Here is a tiny trained network, its code and every weight. The questions are about switching its units off for an input and a class, where a switched-off unit gives its printed mean instead of its output.

import numpy as np


def w(rows, s, z=0):
    codes = np.array(rows[::2]) - 128.0
    scale = np.full(codes.shape[1], s)
    scale[-1] = z or s
    return codes * scale


def norm(h):
    return h / np.sqrt((h * h).mean(-1, keepdims=True) + 1e-5)


def f(y):
    return y / 2 * (1 + np.tanh(0.7978845608 * (y + 0.044715 * y**3)))


def log_softmax(a):
    a = a - a.max(-1, keepdims=True)
    return a - np.log(np.exp(a).sum(-1, keepdims=True))


def net(x, mask):
    res = np.array(x, float).reshape(1, 6) / 4 @ E
    u = 0
    for l in range(2):
        y = f(norm(res) @ A[l][:, :-1].T + A[l][:, -1])
        res = res + np.where(mask[u : u + 9], y, B[l][:, -1]) @ B[l][:, :-1]
        u += 9
    return log_softmax(norm(res)[-1] @ U[:, :-1].T + U[:, -1])


A, B = {}, {}
E = w([
[98,111,102,162],'x0',
[213,153,162,100],'x1',
[96,145,120,75],'x2',
[166,255,48,173],'x3',
[193,115,55,65],'x4',
[78,110,109,152],'x5',
],0.007)
A[0] = w([
[76,77,147,71,169],'L0N1',
[56,141,187,185,49],'L0N2',
[168,125,150,157,91],'L0N3',
[124,153,98,5,118],'L0N4',
[77,186,251,143,174],'L0N5',
[69,97,121,154,139],'L0N6',
[156,106,113,154,2],'L0N7',
[70,141,116,111,166],'L0N8',
[165,61,187,158,129],'L0N9',
],0.013,0.0022)
B[0] = w([
[104,197,183,141,227],'L0N1',
[90,60,70,84,204],'L0N2',
[168,98,75,123,146],'L0N3',
[152,88,100,124,207],'L0N4',
[139,64,59,35,254],'L0N5',
[101,141,195,199,183],'L0N6',
[254,117,133,242,119],'L0N7',
[96,83,182,211,160],'L0N8',
[128,154,221,132,213],'L0N9',
],0.0074,0.0054)
A[1] = w([
[175,117,143,94,130],'L1N1',
[82,158,150,92,193],'L1N2',
[139,57,223,116,148],'L1N3',
[1,119,197,89,242],'L1N4',
[32,182,69,154,98],'L1N5',
[108,121,115,183,180],'L1N6',
[109,88,49,18,91],'L1N7',
[132,81,143,154,1],'L1N8',
[117,109,222,125,120],'L1N9',
],0.0081,0.0024)
B[1] = w([
[210,88,25,133,152],'L1N1',
[70,72,188,101,156],'L1N2',
[98,183,102,2,206],'L1N3',
[154,141,223,64,253],'L1N4',
[150,129,214,72,168],'L1N5',
[99,115,174,172,147],'L1N6',
[227,96,167,225,193],'L1N7',
[186,173,106,158,115],'L1N8',
[97,229,187,43,177],'L1N9',
],0.0067,0.0056)
U = w([
[193,189,165,113,252],'0',
[199,31,119,93,152],'1',
[254,119,212,139,52],'2',
],0.0095,0.0024)

Each question gives the input, the list of numbers given to net, and the class t.
The units are the neurons (one row each of A and B). Each row of codes is followed by its name. A weight is (code - 128) times the scale printed after its matrix; where a second scale follows, it is the last column's (A, B and U).
mask holds one flag per neuron, layer by layer. A switched-off neuron (its flag False) gives its mean, the last column of its row in B, instead of its output. The means were averaged over made-up inputs and are rounded, as every weight is.
A unit's drop is (log p(t) with every unit on - log p(t) with that unit switched off) / (log p(t) with every unit on - log p(t) with every unit switched off).
The circuit of an input: a set's keep is (log p(t) with only the set's units on - log p(t) with every unit switched off) / (log p(t) with every unit on - log p(t) with every unit switched off). Starting from the 12 units with the biggest drops (on a tie, the unit counted first), units are removed one at a time, each time the one whose removal leaves the highest keep (on an exact tie, the one counted first), for as long as the keep stays at least 0.8.
units of the circuit, in order: the units of the circuit, biggest drop first
k most important neurons: the k neurons with the biggest drops, biggest first
k most important neurons of layer l: the k neurons of layer l with the biggest drops, biggest first
drop when u is switched off: that unit's drop, to one decimal
input [-1,-4,0,3,-5,4], class 1: 2 most important neurons	L0N2, L0N5
input [-3,2,8,3,-2,8], class 2: units of the circuit, in order	L1N7, L1N3, L0N4
input [7,-3,5,2,2,-2], class 2: units of the circuit, in order	L1N5, L1N3, L0N2
input [-8,7,-1,6,-8,-8], class 1: most important neuron	L0N5
input [-2,-2,-3,-1,-5,-8], class 1: 2 most important neurons	L0N5, L0N2
input [5,-7,4,-6,4,7], class 0: units of the circuit, in order	L0N1, L0N5, L0N6
input [-6,8,5,4,-8,-3], class 1: 2 most important neurons of layer 0	L0N5, L0N1
input [6,3,7,2,-8,-6], class 1: drop when L0N8 is switched off	0.0
input [-5,5,3,3,-4,3], class 1: drop when L1N7 is switched off	-0.1
input [6,-7,-6,0,2,7], class 2: drop when L1N5 is switched off	0.1
input [8,-2,-3,6,-8,-3], class 1: drop when L0N5 is switched off	0.2
